Here is a tiny trained network, its code and every weight. The questions are about switching its units off for an input and a target symbol, where a switched-off unit gives its printed mean instead of its output.

import numpy as np


def w(rows, s, z=0):
    codes = np.array(rows[::2]) - 128.0
    scale = np.full(codes.shape[1], s)
    scale[-1] = z or s
    return codes * scale


def f(y):
    return y / 2 * (1 + np.tanh(0.7978845608 * (y + 0.044715 * y**3)))


def softmax(a):
    e = np.exp(a - a.max(-1, keepdims=True))
    return e / e.sum(-1, keepdims=True)


def log_softmax(a):
    a = a - a.max(-1, keepdims=True)
    return a - np.log(np.exp(a).sum(-1, keepdims=True))


def net(x, mask):
    ids = ['βγεζηθξστψ'.index(c) for c in x.split()]
    T = len(ids)
    res = E[ids] + P[:T]
    u = 0
    for l in range(3):
        q, k, v = (res @ M[l].T for M in (Q, K, V))
        z = softmax(np.where(np.tri(T) > 0, q @ k.T / 2**0.5, -1e9)) @ v
        res = res + np.where(mask[u], z, O[l][:, -1]) @ O[l][:, :-1]
        u += 1
        y = f(res @ A[l][:, :-1].T + A[l][:, -1])
        res = res + np.where(mask[u : u + 12], y, B[l][:, -1]) @ B[l][:, :-1]
        u += 12
    return log_softmax(res[-1] @ U[:, :-1].T + U[:, -1])


Q, K, V, O, A, B = {}, {}, {}, {}, {}, {}
E = w([
[85,106,210,146,101,162,179],'β',
[163,163,102,110,167,203,150],'γ',
[119,107,87,75,132,152,170],'ε',
[101,124,187,125,107,59,86],'ζ',
[148,124,143,121,184,85,106],'η',
[76,126,161,117,186,250,174],'θ',
[208,151,183,174,122,131,112],'ξ',
[101,138,85,89,103,142,163],'σ',
[38,181,102,130,61,127,202],'τ',
[95,128,132,76,167,120,99],'ψ',
],0.022)
P = w([
[153,146,87,150,182,113,128],'0',
[151,43,198,54,53,81,119],'1',
[137,124,137,203,115,183,92],'2',
[108,181,103,105,178,73,195],'3',
[185,117,172,37,97,121,123],'4',
[127,144,118,146,68,183,53],'5',
[102,226,116,72,189,68,218],'6',
[198,154,174,30,125,138,145],'7',
[88,140,147,148,2,192,92],'8',
],0.013)
Q[0] = w([
[254,115,205,177,61,108,73],'L0H1',
[103,102,128,127,208,47,148],'L0H1',
],0.0076)
K[0] = w([
[251,135,143,212,66,71,143],'L0H1',
[112,69,223,86,254,97,93],'L0H1',
],0.006)
V[0] = w([
[181,111,2,127,154,117,96],'L0H1',
[101,97,136,145,190,135,67],'L0H1',
],0.007)
O[0] = w([
[88,122,179,158,151,96,176,3],'L0H1',
[1,146,54,91,163,198,79,16],'L0H1',
],0.0085,0.0044)
A[0] = w([
[29,204,58,131,143,130,138,93],'L0N1',
[254,201,81,189,137,115,119,71],'L0N2',
[123,186,88,139,139,201,88,193],'L0N3',
[220,138,146,103,84,151,106,252],'L0N4',
[122,149,196,97,64,77,100,79],'L0N5',
[84,116,102,60,168,133,151,159],'L0N6',
[162,69,181,165,32,202,173,184],'L0N7',
[117,167,130,174,84,68,151,123],'L0N8',
[40,126,159,139,88,159,133,146],'L0N9',
[147,155,116,65,120,105,199,145],'L0N10',
[54,144,136,87,97,247,180,122],'L0N11',
[151,120,156,137,122,128,167,194],'L0N12',
],0.0084,0.0039)
B[0] = w([
[222,126,169,133,95,87,176,213],'L0N1',
[105,111,166,104,133,122,179,145],'L0N2',
[180,85,152,106,71,98,74,160],'L0N3',
[88,98,136,78,89,119,128,234],'L0N4',
[145,137,161,131,255,123,103,200],'L0N5',
[109,192,129,90,131,86,124,185],'L0N6',
[104,172,81,74,167,126,20,254],'L0N7',
[97,51,129,79,84,192,178,208],'L0N8',
[234,110,121,135,106,96,99,188],'L0N9',
[83,76,172,164,197,86,143,245],'L0N10',
[143,98,132,121,159,59,112,243],'L0N11',
[88,73,136,105,94,112,134,172],'L0N12',
],0.0076,0.0081)
Q[1] = w([
[58,158,47,115,28,9,99],'L1H1',
[168,209,2,51,137,125,49],'L1H1',
],0.0072)
K[1] = w([
[176,133,142,106,101,67,165],'L1H1',
[65,254,92,129,222,119,77],'L1H1',
],0.0064)
V[1] = w([
[47,185,224,66,112,17,3],'L1H1',
[142,241,104,128,150,192,204],'L1H1',
],0.0049)
O[1] = w([
[230,190,115,147,84,141,131,254],'L1H1',
[224,161,168,255,94,90,236,84],'L1H1',
],0.01,0.0077)
A[1] = w([
[144,120,39,165,28,159,76,253],'L1N1',
[210,213,196,183,60,133,16,146],'L1N2',
[178,27,82,41,146,156,59,179],'L1N3',
[18,95,193,114,76,99,193,208],'L1N4',
[186,177,137,61,85,85,140,166],'L1N5',
[78,202,64,107,174,131,167,163],'L1N6',
[146,184,254,129,154,143,129,234],'L1N7',
[30,176,73,112,211,136,130,95],'L1N8',
[149,115,123,107,118,85,137,160],'L1N9',
[83,178,139,95,161,162,125,77],'L1N10',
[178,88,141,95,137,93,148,124],'L1N11',
[135,141,201,179,59,122,184,223],'L1N12',
],0.0083,0.0028)
B[1] = w([
[55,142,112,200,154,197,94,178],'L1N1',
[84,177,88,157,103,165,240,213],'L1N2',
[56,114,117,169,71,65,102,235],'L1N3',
[150,205,143,15,107,179,159,191],'L1N4',
[99,183,186,130,117,8,76,250],'L1N5',
[96,158,119,141,140,161,214,139],'L1N6',
[170,127,2,61,115,92,131,168],'L1N7',
[82,87,125,213,228,94,171,129],'L1N8',
[133,160,117,123,78,144,79,172],'L1N9',
[138,105,138,103,153,127,208,134],'L1N10',
[136,122,129,97,167,79,95,177],'L1N11',
[141,46,83,69,93,216,139,160],'L1N12',
],0.0065,0.016)
Q[2] = w([
[71,165,216,108,111,54,158],'L2H1',
[3,229,42,116,15,163,193],'L2H1',
],0.0051)
K[2] = w([
[97,255,178,51,154,184,4],'L2H1',
[215,133,124,35,240,78,189],'L2H1',
],0.0055)
V[2] = w([
[126,117,87,145,220,172,31],'L2H1',
[254,90,94,51,83,177,78],'L2H1',
],0.006)
O[2] = w([
[155,190,183,164,128,73,116,5],'L2H1',
[247,179,137,44,93,134,87,140],'L2H1',
],0.011,0.016)
A[2] = w([
[125,153,183,138,89,7,67,90],'L2N1',
[114,191,177,175,107,119,39,169],'L2N2',
[145,201,106,117,110,116,121,183],'L2N3',
[48,82,205,56,180,117,169,144],'L2N4',
[161,95,197,114,90,229,185,2],'L2N5',
[137,178,118,126,69,135,124,106],'L2N6',
[105,166,170,114,95,115,42,122],'L2N7',
[2,193,229,192,196,64,177,111],'L2N8',
[120,109,126,115,69,151,71,237],'L2N9',
[190,105,184,125,101,66,58,113],'L2N10',
[206,136,176,244,214,61,163,77],'L2N11',
[101,87,90,5,140,150,155,51],'L2N12',
],0.0082,0.0032)
B[2] = w([
[154,126,121,150,92,117,102,196],'L2N1',
[128,130,142,162,153,109,155,151],'L2N2',
[94,114,148,136,162,133,102,170],'L2N3',
[180,171,103,176,129,100,141,190],'L2N4',
[109,93,155,148,66,95,135,147],'L2N5',
[148,108,170,176,234,149,119,165],'L2N6',
[161,142,121,154,185,44,131,182],'L2N7',
[146,109,159,126,103,184,54,151],'L2N8',
[133,125,124,79,233,113,165,193],'L2N9',
[113,88,48,149,97,149,103,156],'L2N10',
[117,46,112,83,107,2,209,129],'L2N11',
[143,125,169,177,89,149,114,252],'L2N12',
],0.0093,0.025)
U = w([
[148,83,146,127,105,115,90,86],'β',
[86,211,213,20,102,89,144,216],'γ',
[74,75,167,108,52,154,104,92],'ε',
[90,105,254,128,135,131,111,100],'ζ',
[142,135,182,157,97,182,70,84],'η',
[194,92,168,173,167,145,157,128],'θ',
[204,100,155,120,188,142,161,93],'ξ',
[72,54,125,72,136,104,200,113],'σ',
[133,78,160,32,148,181,93,255],'τ',
[132,147,29,155,100,144,207,116],'ψ',
],0.0072,0.0027)

Each question gives the input, a string of symbols that net reads in full, and the target symbol t.
The units are the heads (2 rows each of Q, K, V and O) and the neurons (one row each of A and B). Each row of codes is followed by its name. A weight is (code - 128) times the scale printed after its matrix; where a second scale follows, it is the last column's (O, A, B and U).
mask holds one flag per unit, layer by layer, with each layer's heads first. A switched-off unit (its flag False) gives its mean, the last column of its rows in O or B, instead of its output. The means were averaged over made-up inputs and are rounded, as every weight is.
A unit's drop is (log p(t) with every unit on - log p(t) with that unit switched off) / (log p(t) with every unit on - log p(t) with every unit switched off).
The circuit of an input: a set's keep is (log p(t) with only the set's units on - log p(t) with every unit switched off) / (log p(t) with every unit on - log p(t) with every unit switched off). Starting from the 12 units with the biggest drops (on a tie, the unit counted first), units are removed one at a time, each time the one whose removal leaves the highest keep (on an exact tie, the one counted first), for as long as the keep stays at least 0.8.
units of the circuit, in order: the units of the circuit, biggest drop first
k most important neurons: the k neurons with the biggest drops, biggest first
k most important neurons of layer l: the k neurons of layer l with the biggest drops, biggest first
input τ ψ ξ τ η ψ, target τ: 3 most important neurons => [L0N1; L1N4; L0N7]
input ζ τ τ τ ψ θ ψ θ η, target ψ: units of the circuit, in order => [L1H1; L1N2; L0N10]
input τ θ ξ ψ ψ ξ, target ψ: units of the circuit, in order => [L1N2]
input τ τ ζ τ ζ τ τ, target ε: 2 most important neurons of layer 2 => [L2N12; L2N5]
input τ ξ τ τ θ ψ ψ ψ, target γ: units of the circuit, in order => [L1H1; L0N6; L1N5]
input ζ ε τ, target ζ: 2 most important neurons => [L0N7; L1N7]
input ζ τ ψ τ β ψ ψ ψ τ, target ψ: units of the circuit, in order => [L1H1; L0N7; L1N2; L0H1]
input τ τ η ψ τ τ τ ε, target β: units of the circuit, in order => [L1N2; L2N10; L1N5; L1N3]
input σ σ ψ σ ζ τ τ τ γ, target τ: 2 most important neurons of layer 0 => [L0N1; L0N7]
input η τ τ σ τ ζ ψ γ, target β: 2 most important neurons of layer 2 => [L2N10; L2N1]
input ψ τ β τ τ τ, target τ: 2 most important neurons => [L0N1; L1N4]
input τ ψ τ η, target γ: 2 most important neurons of layer 0 => [L0N6; L0N8]
input γ σ ψ θ τ τ η ψ σ, target ζ: 2 most important neurons of layer 1 => [L1N7; L1N5]
input σ σ θ ψ ψ τ, target ψ: 3 most important neurons => [L0N6; L1N2; L0N7]
input σ ε τ, target σ: 4 most important neurons => [L1N3; L2N12; L0N9; L2N4]
input σ ψ ψ ξ σ ζ, target ξ: most important neuron => [L0N2]
input σ τ ζ ψ τ τ σ ψ ε, target σ: 2 most important neurons => [L0N1; L0N5]
input ε τ σ γ β ξ τ ψ, target β: 2 most important neurons => [L0N7; L1N2]
input β τ τ τ ψ, target β: 2 most important neurons of layer 0 => [L0N7; L0N4]
input σ τ τ, target σ: most important neuron => [L2N12]
input τ ψ τ τ β, target β: 4 most important neurons => [L0N4; L0N12; L2N10; L2N1]
input τ ψ θ τ ζ θ, target τ: 3 most important neurons => [L0N1; L2N9; L0N7]
input σ γ ψ η γ ψ, target η: 3 most important neurons of layer 1 => [L1N2; L1N3; L1N4]
input ψ τ ψ ψ ζ ε, target ψ: 2 most important neurons => [L0N6; L0N1]
input ξ τ τ ψ β σ, target ψ: 3 most important neurons => [L0N6; L1N2; L0N8]
input ε τ τ, target ε: 3 most important neurons => [L2N8; L1N8; L0N9]
input ζ ζ τ τ θ γ ψ β, target β: 2 most important neurons of layer 1 => [L1N4; L1N1]
input ε β τ ψ η, target β: 3 most important neurons => [L0N7; L2N10; L2N1]
input ψ σ ψ, target ψ: most important neuron of layer 2 => [L2N12]
